Each row is followed by its class number.
[-145  -95   68 -182   32   11  -67  -38 -290  238   14 -152  478 -124
  -99  330  213   -3 -149  161  -82 -148  -23  -52  -46   10  -96 -364
 -119   32   66    7 -122]
4
[-163  -30  228 -255  194  -32 -287  217 -386 -291  -86 -542   36   61
 -126  132 -205  423 -248  132 -120  -12 -148  -67  -25   27   20   55
  124   43 -149  -30 -163]
2
[ 429  213 -321 -132   38   28  -17  196  -60   -4  168  116 -197 -191
   29 -167  -43   -1  207    0  200  391  -61 -162  157 -428  394  132
    4   58  226  -18   27]
1
[  40    5  132  242  370 -201 -231 -377 -166   66  149   27  219 -114
   61  225  640  106 -162  137  -38  304   -9 -425  209 -278  296 -521
 -129  -85   17   54  216]
8
[ 131   21  208 -147  -53  330 -158  -95  160   92   37   23   -6 -197
   42   53  154   43  242  -78  174  280 -109 -206  167  -95  -89  196
  -11   -5  168  182  -25]
2
[ 106  -59  384  -91   54  151 -155 -113  100   10  130 -184    0 -164
   87   41  167  136  228  -27  241  366 -142 -327  216 -272   -2  222
   55  -51  106  137   90]
3
[-118  121  321  483  -82   -9   25 -539  485   80 -477  244  471   43
   10   98  384  280   52  -72 -268   99   28 -326  187  469 -211  -15
  -83  -39 -174   95  -21]
2
[-109 -119  140 -317 -312   28   -3 -183 -118  230   17 -120  247 -104
   76  144 -249   90  -96  -49   54  -80  -96 -206  -56 -108 -118  183
   76   65   25   40  -98]
4
[ -64 -146  -28   41  285 -167 -265 -150 -140    2  218   69 -209  -15
  144    9  438  -12 -104   92   56   44   34 -121   -7 -226   50 -224
  -64 -121  -29   52  143]
0
[  20  -92   55  -15  123  222  252   98   47  169   98  -61  128 -131
   37  143  248  -67   36   51  115  272   42 -225 -117  -23   25 -186
  -29   31  -22   63 -116]
5
[ 132  -52   89  154  319 -134 -149  -36  -33   77  320   21  -81  -52
   29  166  456   49  -17    5   27  314  -62 -390  232 -256  153 -342
  -72  -40   87   84  226]
4
[  21  -39 -132  -11 -351  -77    1 -343   81  320   11  190  388 -212
   99  101  -39   56  -36 -101   43  -87  -29   37   -9   70 -106  229
   41  114  182   70   46]
5
[ 174  255  119   -5  250  157 -107 -185   39  153 -111   89  242 -142
  -49  309  277  333  160  -33    6  507  -73 -429  185 -276  342 -139
  -61   36  271  113    3]
3
[ -81   -6  360  260   48   27   52 -303  375   -7 -411  160   15   51
   50  -65  210  257  109    3  -70  165   82 -455  103  175  -26  -74
   38 -102 -212   58  -71]
8
[ 133  202  116   57  141   96 -148 -160  -32   61  -16   28  166 -205
  -97   55  376  173   80   31  -22  414  -83 -446  223 -161  183  -73
  -22  -29  244   84   20]
1
[-135 -267  272 -353   73  214 -171  -30 -265  309   74 -283  400 -133
   -4  447  305  -36  -27  183   71 -100  -73  -66 -136  -16 -349 -101
  -54  -25  114   78 -130]
5
[ 206  117  152  -26  138  147   92 -203  -16  180  217 -110  388 -207
  -32  190  157  109  126  -55  202  489  -80 -247  261 -376  204    9
  -53   39  230   52  173]
8
[ 105  -59  201  124  252 -150 -282  218 -272 -358  110 -395   40  115
 -138  169   -8   53 -104   96  -69  165 -188 -140   54   -1  -52 -186
  144  -54  -17  -17  186]
2
[ 305  159 -542 -259 -304 -122  -22  184 -305   29  151  132 -150   12
  -63  -23 -561 -235 -199  -41  103 -277    5  292 -102 -224  149  145
  119  111  166  -91    5]
1
[-102   94 -179 -138   79   15  152 -176  202  229  114   25  510   24
 -101  393  186  300  -71   88   11  -33  130  107   35  -87  165 -422
 -412  106  114   25   -8]
3
[ -24 -243  185 -292  106   43 -633   39 -610 -322  230 -461   59  107
  -99  217   92 -100 -183  174   69 -206 -227   70 -130   65 -379  234
  220 -193 -142  148   -4]
4
[-202    5  -99 -370   94  213  -68 -182 -318  329  239 -179  661 -104
  -76  531  424   78 -261  166   11 -100   34  118  -85 -196   15 -385
 -381   83   60   55 -113]
6
[ -95 -228 -139 -270 -199 -155   33   78 -152   58  276 -164  -62    2
  109  -81 -290  -75  -45  -54  125 -175  -49  174 -148 -121 -156  356
  131   70    0  -46  -72]
7
[-104   21   42  -47  -69  -87   -8 -233   79  291   45   64  448 -129
   68  288  127  223 -230  -85  -44   -9   -8 -162   18    1   93 -143
  -92  200  120   26   25]
3
[  56  130 -290  299 -335 -187   -7 -116  194 -157 -479  360  -11  -18
  -36 -430 -343    4  202   18 -115 -224   74  416 -181  359   52  294
  120  -31   12  -59  -59]
5
[-152   30   60 -160   65   81 -120 -241  -52  299  -74 -192  899  -59
 -134  562  350  406 -167  134 -172   -9  -59 -121   50  221 -125 -191
 -306   92   89  102 -164]
2
[-223   57  139  347 -258   54 -247 -314  120 -202 -505   69 -121   46
  -81 -341  169   31   -5   69 -186  -52   -6 -108   55  449 -340  118
   65 -123 -310   61 -221]
4
[-290  -39  553  315    5   75  -85 -463  374  -45 -568  131  158   30
   32 -129  462  176  -64   67 -245  -60  113 -388  106  442 -206 -153
  -84 -116 -393   85 -184]
7
[-138  142  275  136   78   36 -176 -176  -29  -56 -462   28   88  -69
  -86   15  327  216 -191  151 -265   89   37 -505   82  182   17 -291
  -21  -32 -166  -20 -224]
2
[ -71  348  -57  427 -138  -24   20 -234  493 -109 -615  274   82  -19
  -99 -288  226  392  -17   25 -276  174  113 -240  218  411  186  -36
 -128  119 -137  -32 -191]
6
[ -75   87 -121 -106 -139  208  178 -115   30  216 -135  168  135 -172
  -76  -27   72   54  104  122  -25   74   83 -186 -147   54  194 -189
  -43   45   71   -9 -327]
1
[ -97  -95  151 -119  -41  366  132 -200 -199  365  167 -108  363 -150
    4  370  140 -152  -79    6  109   92  -32  -80 -159 -106 -112 -238
  -25   53    1  102 -132]
6
[ -23  -40  229  170  335 -112 -286 -310   80   38   53  126  164  -71
  117  380  713  205 -108   62    2  257  -24 -543   72  -72    5 -413
  -29  -80    0  181   88]
4
[ -30  -22   90 -282  129  110  -63   17 -229  158   85 -242  594  -68
  -41  513  240   68 -272  133   10  -18  -19 -116 -119 -108   16 -300
 -180   46   73   84   -7]
0
[-173 -117   32 -378   98  224 -185 -106 -331  322  274 -167  429 -150
  -44  456  416  -85 -247  206  127 -132   47   60 -152 -220 -124 -466
 -289   29  115   25  -45]
2
[  58  -37  -43  245   98  119  409   73   22  129   63  -76   49 -115
  -62 -208  -27 -275   85   69  163  274  123  148  -85  -63  185 -175
  -29   51   39 -119   44]
0
[ 171   45 -206  -15 -132 -218  -47  -70 -139  209  194  111  242 -115
  -27   99  -37  -57  -99  -15  -13  -59  -68 -126  120  -66   20  -51
  108  128  187  -85   94]
5
[  21  -67  -83 -317 -224  -51 -133  -78 -289  233  245  -40  258 -159
   79  161  -65  -86 -189  -36   79 -189  -97  -81  -12  -79  -73  161
  153  128  120  -11  -54]
7
[-124 -192  154  104  -39  215  234 -206  152  167  166   -6   67 -107
   67 -148  213 -247  191   12  193   68   67   59  -48   47 -112  -45
   37  -33  -78   52   32]
4
[ -59 -264  173 -384  -70   94 -395  180 -475 -276  202 -419 -141   69
   13  168  -62 -141 -116  123   90 -152 -219 -122 -231  -57 -384  165
  246 -151 -174  131 -167]
1
[-237 -112  198 -389  176  145   -5    9  -77  256  -15 -279  402  -14
    3  382  330  360  -41  157 -110   25  -12 -324  -32 -135   77 -282
 -232   75  -71   63 -218]
3
[-224 -266  186 -372 -106  166 -281  -46 -297  225    3 -311  398  -77
  -31  370  260   19 -124  195  -58 -261 -101  -35 -111  156 -438   -6
 -113  -28  -10   96 -230]
8
[  47  -25  146 -188  224  -78 -283  295 -514 -172  118 -514   96  -16
 -146  193   13  164 -301  159 -103  118 -183 -239   43 -129   23    2
   78   51  -32  -55  -68]
6
[ 131  -60  214 -214  183  128 -185  -92 -192  161  121 -242  310 -286
   51  102  254  174   57   29  116  460 -168 -361  160 -286   44  202
 -131  -20  162  145  -68]
7
[ -10  227 -288  166  112  153  380  -92  166   71   43  140  123  -64
  -87 -138  141  -27   17   81  104  194  244  252 -128 -158  491 -307
 -188  113   18  -70   -2]
6
[ -11   70 -389 -393 -130    8  187  157 -286  133  127 -178  549   14
  -90  372 -175   45 -152   97   12 -186    7  211 -150  -82   34  -68
  -92  164   -8  -82 -222]
8
[ -55   58  246   68  339  217  308  -57   -1  150   61 -184  271  -72
  -58  135  259   78  -19   38   50  373   81 -223   37 -178  374 -329
  -84   66  -18   -7   10]
3
[ -19   80  -44  211  239  210  330  -37  225   48  142   29   45   76
 -109  125  352  -76   63   56   25  288  121 -159   21   24  182 -530
  -81   69 -108   26  -39]
4
[ 349  250 -123  145   89  128 -141  -67   37  124  156  208   90 -177
  -73  223  370   38  225  -98   95  516 -138 -392  274 -207   70  -88
   60   36  308  131  114]
4
[-161  -54   42 -544  -25  240   85   -5   44  308  -67 -119  502  -11
  110  512  150  268 -148   76   20 -129   53  -52 -193  -61  -16  -30
 -339   80  -55  131 -273]
5
[ 151  138   31  164  178 -235 -181 -309  186   22   70  211  433   65
  171  621  511  320 -155  -65 -114  196 -119 -655  208   -7  104 -418
  -12   20  -82  220  112]
4
[ -52 -127  212 -268  145   49 -295  115 -490 -146   34 -388   30  -71
 -103  155   25   42 -207  213  -16   15 -106 -192  -45  -63  -81  -63
   73  -58  -79  -28 -173]
2
[ -47 -157  242 -236   74   -5 -399  207 -404 -346  114 -393 -129   96
  -90  171  -22   49 -217  140  -75 -144 -175 -174 -118   88 -155   55
  251  -66 -187   65  -69]
4
[-121   37  155 -248   77   64 -441  118 -395 -242 -163 -282   72   28
 -208  196  112  190 -240  229 -231 -116 -126 -251  -53  183  -87 -140
   67  -28  -95    6 -276]
8
[-138   74  -21   42 -140  -45   18 -303   91  148 -402  176  233  -40
   14  -38 -107  196 -105   48  -99 -108  118  142 -181  177  162  123
 -144   23    6  -18 -143]
4
[  -1 -103  105 -140   58   -2  -42    8  -75  215  106 -174  494  -96
  -60  410  182  143  -70   86  -43   25  -88 -250   61   13 -113 -287
 -154   15  144   91  -11]
3
[ -26   64   47  243 -106  -88  144 -274  216  175 -426  330  259  -25
   27   99  -93   34 -124   17 -108 -104  161   96 -272  238   64  -89
  -72   47   11  -74  -70]
5
[  34    5   32  282  363 -154 -176 -313   29   42  116  171  -20   44
  102  189  590   39 -159   50  -42  186   44 -297  113 -140  114 -463
 -171 -136  -27  115  192]
1
[ 304  115   49 -166   -8  251  -56   12  115  128   77   28  182 -246
   77   69  175   71  143  -77  208  438  -81 -284  165 -256  214  169
  -90  103  184  124   24]
7
[-287   58  428  296  -59  122 -171 -324  256  -41 -504   77   22  -37
  -31  -87  443  274 -125   56 -249  112   33 -532  124  365 -203 -191
  -34  -33 -288   53 -191]
0
[-136   77  -87 -360   10  120  106 -122  133  383 -133  -48  710  -28
  -11  556  245  495  -82  104 -141   41   32 -256   29    7  104 -325
 -455  138   63   82 -275]
7
[ 252  321   65  219  276  -76 -167  -60  179   28 -227  146  107 -212
 -119  -12  274  436  174   20  -86  568  -72 -461  327 -111  427 -135
  -78   42  432   14   96]
1
[  48  -26  320 -325  -56  361  -96 -182   54  169    6   -2  165 -205
   79  199  183  118  182   -9  147  221 -122 -464  106 -125 -111   55
   -7  -41   25  177 -216]
1
[ 131 -111 -307 -178 -199  200  528  204    3  119  396 -133   56   77
  112   -1 -324 -387  186 -128  312  -25   35  444 -153 -128  -20  384
   60   55 -116   33  -68]
7
[-166  -97  289   43  273   -4 -399 -244   21   44   73  110 -196    4
  151  341  598  282   10   28  -43  153  -69 -501   68 -158  -92 -412
  -29 -132  -81  182   -4]
2
[-230 -183 -122  -52 -162 -110  -43 -199 -143  -15 -226   86   32  -67
   93 -359 -129 -102  -43  112    3 -332  138  418 -367  138  -55  275
   34  -54 -160  -70 -193]
7
[-103   59   22  169   59  160  259   -3  117  155  -31   71  -31 -100
  -33  -54   84   43   48  -51   -7  231   60 -106  -93   32   93 -188
   48   80   18    1 -103]
5
